Here is a tiny trained network, its code and every weight. The questions are about switching its units off for an input and a class, where a switched-off unit gives its printed mean instead of its output.

import numpy as np


def w(rows, s, z=0):
    codes = np.array(rows[::2]) - 128.0
    scale = np.full(codes.shape[1], s)
    scale[-1] = z or s
    return codes * scale


def f(y):
    return y / 2 * (1 + np.tanh(0.7978845608 * (y + 0.044715 * y**3)))


def log_softmax(a):
    a = a - a.max(-1, keepdims=True)
    return a - np.log(np.exp(a).sum(-1, keepdims=True))


def net(x, mask):
    res = np.array(x, float).reshape(1, 7) / 4 @ E
    y = f(res @ A[0][:, :-1].T + A[0][:, -1])
    res = res + np.where(mask, y, B[0][:, -1]) @ B[0][:, :-1]
    return log_softmax(res[-1] @ U[:, :-1].T + U[:, -1])


A, B = {}, {}
E = w([
[99,207,170,144,110,64,195,101,226],'x0',
[127,149,102,98,204,131,132,254,188],'x1',
[121,139,40,176,225,173,220,51,129],'x2',
[136,157,173,51,204,76,68,66,114],'x3',
[78,230,89,79,91,194,91,124,120],'x4',
[84,101,207,99,143,207,189,131,107],'x5',
[86,183,172,244,168,120,93,141,84],'x6',
],0.0058)
A[0] = w([
[134,116,193,105,78,132,75,171,129,13],'neuron 1',
[125,134,120,115,163,130,133,186,154,53],'neuron 2',
[116,113,77,180,47,173,173,172,131,41],'neuron 3',
[117,117,112,107,184,130,122,205,150,89],'neuron 4',
[143,77,89,43,108,123,161,108,165,74],'neuron 5',
[114,119,75,138,196,143,167,76,141,40],'neuron 6',
[154,67,155,157,155,90,148,128,135,31],'neuron 7',
[139,143,114,91,112,147,137,115,142,35],'neuron 8',
[142,149,96,144,176,156,170,95,115,73],'neuron 9',
[125,149,162,57,213,102,76,66,116,41],'neuron 10',
[152,137,12,156,107,27,69,119,153,94],'neuron 11',
[128,115,153,130,66,125,123,73,111,69],'neuron 12',
[110,198,91,101,99,179,106,125,109,67],'neuron 13',
[122,121,112,193,46,153,183,176,157,54],'neuron 14',
[120,130,154,150,73,112,153,32,118,60],'neuron 15',
[90,250,98,73,98,177,86,131,126,80],'neuron 16',
[134,153,141,108,171,117,156,206,163,80],'neuron 17',
[144,79,96,31,91,128,145,101,149,30],'neuron 18',
[120,123,189,126,65,109,91,171,129,81],'neuron 19',
[138,36,170,151,164,56,156,139,137,90],'neuron 20',
[147,80,85,124,148,163,78,155,50,3],'neuron 21',
[131,131,154,118,75,88,88,174,128,76],'neuron 22',
[130,81,95,112,149,157,77,138,72,91],'neuron 23',
[114,205,169,127,104,61,189,106,217,13],'neuron 24',
[113,103,211,110,146,195,184,143,114,104],'neuron 25',
[149,54,141,155,159,55,140,137,148,72],'neuron 26',
[120,121,52,163,183,140,153,84,126,85],'neuron 27',
[130,131,123,113,180,150,122,202,160,91],'neuron 28',
[104,183,188,231,179,132,81,147,82,82],'neuron 29',
[137,158,101,111,176,115,129,212,157,53],'neuron 30',
[133,135,106,139,162,147,146,101,126,44],'neuron 31',
[120,101,174,116,99,92,106,167,131,22],'neuron 32',
[128,165,172,61,197,86,111,80,140,81],'neuron 33',
[108,149,156,189,159,145,89,143,88,21],'neuron 34',
[127,175,176,129,104,98,178,112,188,45],'neuron 35',
[99,116,221,99,144,178,179,127,123,63],'neuron 36',
[101,119,193,91,140,183,168,136,118,83],'neuron 37',
[137,85,107,106,154,167,69,136,79,44],'neuron 38',
[141,100,130,147,53,146,110,43,74,50],'neuron 39',
[118,123,84,141,172,141,161,90,138,77],'neuron 40',
[129,136,98,141,153,140,158,112,121,51],'neuron 41',
[154,93,119,128,145,136,113,145,79,54],'neuron 42',
],0.011,0.0041)
B[0] = w([
[169,158,191,80,154,140,142,162,128,196],'neuron 1',
[128,111,148,123,184,136,104,92,121,155],'neuron 2',
[153,85,179,186,123,32,114,149,146,195],'neuron 3',
[91,122,135,117,153,111,111,65,97,192],'neuron 4',
[128,161,49,113,180,82,205,123,137,198],'neuron 5',
[145,155,187,75,135,153,141,149,128,177],'neuron 6',
[179,107,146,171,139,172,156,95,141,158],'neuron 7',
[157,121,126,150,180,141,157,120,139,128],'neuron 8',
[140,149,164,83,115,140,137,157,112,163],'neuron 9',
[150,89,188,180,97,21,110,161,134,230],'neuron 10',
[181,174,56,135,117,142,1,158,129,248],'neuron 11',
[114,131,150,109,183,125,104,83,110,171],'neuron 12',
[165,119,132,172,111,170,165,79,128,186],'neuron 13',
[143,77,171,166,110,38,132,168,140,199],'neuron 14',
[92,112,156,121,204,140,91,70,97,194],'neuron 15',
[189,118,139,182,64,197,181,52,129,253],'neuron 16',
[85,120,139,117,161,129,106,84,94,192],'neuron 17',
[154,137,67,100,195,79,198,135,151,197],'neuron 18',
[128,156,165,46,100,138,153,149,120,211],'neuron 19',
[145,129,127,169,44,170,184,57,117,214],'neuron 20',
[66,110,136,170,155,186,130,188,155,189],'neuron 21',
[149,168,164,72,119,139,134,160,115,194],'neuron 22',
[53,119,124,155,96,160,133,171,145,194],'neuron 23',
[39,94,102,155,154,216,134,207,147,229],'neuron 24',
[151,161,75,138,76,138,43,142,124,205],'neuron 25',
[168,120,129,179,95,177,155,88,140,190],'neuron 26',
[139,156,165,54,97,141,131,148,118,189],'neuron 27',
[103,120,144,115,156,109,109,61,108,191],'neuron 28',
[137,143,20,81,165,58,205,118,148,223],'neuron 29',
[111,115,144,127,191,113,84,75,101,194],'neuron 30',
[158,139,166,118,160,138,125,143,146,131],'neuron 31',
[180,148,183,103,168,158,139,135,135,164],'neuron 32',
[127,77,171,157,94,45,115,165,132,226],'neuron 33',
[165,120,101,133,222,123,169,136,156,154],'neuron 34',
[73,116,121,149,155,185,145,186,141,186],'neuron 35',
[169,158,76,142,138,142,49,149,134,193],'neuron 36',
[171,151,88,136,116,138,69,130,137,183],'neuron 37',
[82,99,134,156,130,166,128,186,149,184],'neuron 38',
[75,110,150,113,174,116,90,42,92,205],'neuron 39',
[141,146,173,96,123,147,137,147,122,162],'neuron 40',
[163,129,166,115,156,141,127,140,140,131],'neuron 41',
[120,118,143,165,151,170,132,153,151,149],'neuron 42',
],0.029,0.0059)
U = w([
[162,177,184,61,124,168,138,168,112,112],'0',
[64,110,112,163,142,199,127,188,150,255],'1',
[100,120,135,123,171,138,86,69,72,117],'2',
[166,91,154,171,110,71,115,165,139,95],'3',
[187,130,115,179,89,194,169,81,129,101],'4',
[156,156,46,113,173,108,187,136,152,83],'5',
[181,178,72,145,114,156,32,153,125,120],'6',
[63,166,67,87,2,119,135,127,90,149],'7',
],0.0085,0.0038)

Each question gives the input, the list of numbers given to net, and the class t.
The units are the neurons (one row each of A and B). Each row of codes is followed by its name. A weight is (code - 128) times the scale printed after its matrix; where a second scale follows, it is the last column's (A, B and U).
mask holds one flag per neuron, in row order. A switched-off neuron (its flag False) gives its mean, the last column of its row in B, instead of its output. The means were averaged over made-up inputs and are rounded, as every weight is.
A unit's drop is (log p(t) with every unit on - log p(t) with that unit switched off) / (log p(t) with every unit on - log p(t) with every unit switched off).
The circuit of an input: a set's keep is (log p(t) with only the set's units on - log p(t) with every unit switched off) / (log p(t) with every unit on - log p(t) with every unit switched off). Starting from the 12 units with the biggest drops (on a tie, the unit counted first), units are removed one at a time, each time the one whose removal leaves the highest keep (on an exact tie, the one counted first), for as long as the keep stays at least 0.8.
units of the circuit, in order: the units of the circuit, biggest drop first
unit that matters most: the unit with the biggest drop
top k neurons: the k neurons with the biggest drops, biggest first
drop of u: that unit's drop, to one decimal
input [-6,7,8,-4,-2,-2,2], class 0: top neuron -> neuron 27
input [-1,0,4,3,-8,5,-7], class 4: top 2 neurons -> neuron 20; neuron 26
input [-4,0,4,4,6,-1,-6], class 4: top 4 neurons -> neuron 16; neuron 29; neuron 13; neuron 34
input [6,-6,-3,-2,-2,4,-8], class 5: top 2 neurons -> neuron 18; neuron 5
input [0,-3,6,-7,-4,-1,-2], class 3: top 3 neurons -> neuron 3; neuron 14; neuron 19
input [-7,-7,-6,-5,-4,-3,8], class 5: top 3 neurons -> neuron 29; neuron 34; neuron 24
input [-2,6,-3,7,2,0,3], class 3: top 4 neurons -> neuron 10; neuron 33; neuron 39; neuron 15
input [-8,-7,2,2,0,-3,0], class 1: top 2 neurons -> neuron 21; neuron 23
input [-3,2,5,6,-4,7,-5], class 6: top 3 neurons -> neuron 25; neuron 36; neuron 37
input [6,2,1,-7,0,1,8], class 5: top 2 neurons -> neuron 29; neuron 10
input [-3,-7,1,-8,-4,2,4], class 3: top 2 neurons -> neuron 3; neuron 14
input [3,4,-3,-8,-1,2,8], class 3: top 2 neurons -> neuron 14; neuron 3
input [7,-6,-1,4,-3,-4,-3], class 1: top 2 neurons -> neuron 24; neuron 35
input [1,-8,-3,-5,-8,3,1], class 2: unit that matters most -> neuron 39
input [-8,-5,-3,-8,0,3,2], class 1: top 4 neurons -> neuron 21; neuron 23; neuron 10; neuron 38
input [1,-3,-2,-2,4,0,2], class 4: units of the circuit, in order -> neuron 16; neuron 13
input [6,0,4,-5,-3,8,-7], class 6: drop of neuron 37 -> 0.4
input [-3,3,4,-5,-4,7,6], class 6: drop of neuron 37 -> 0.1
input [-1,6,-7,0,-5,-7,-2], class 0: drop of neuron 19 -> 0.7
input [0,-1,-5,6,-6,0,-8], class 5: units of the circuit, in order -> neuron 5
input [0,-1,4,2,-2,-1,0], class 0: drop of neuron 36 -> 0.0
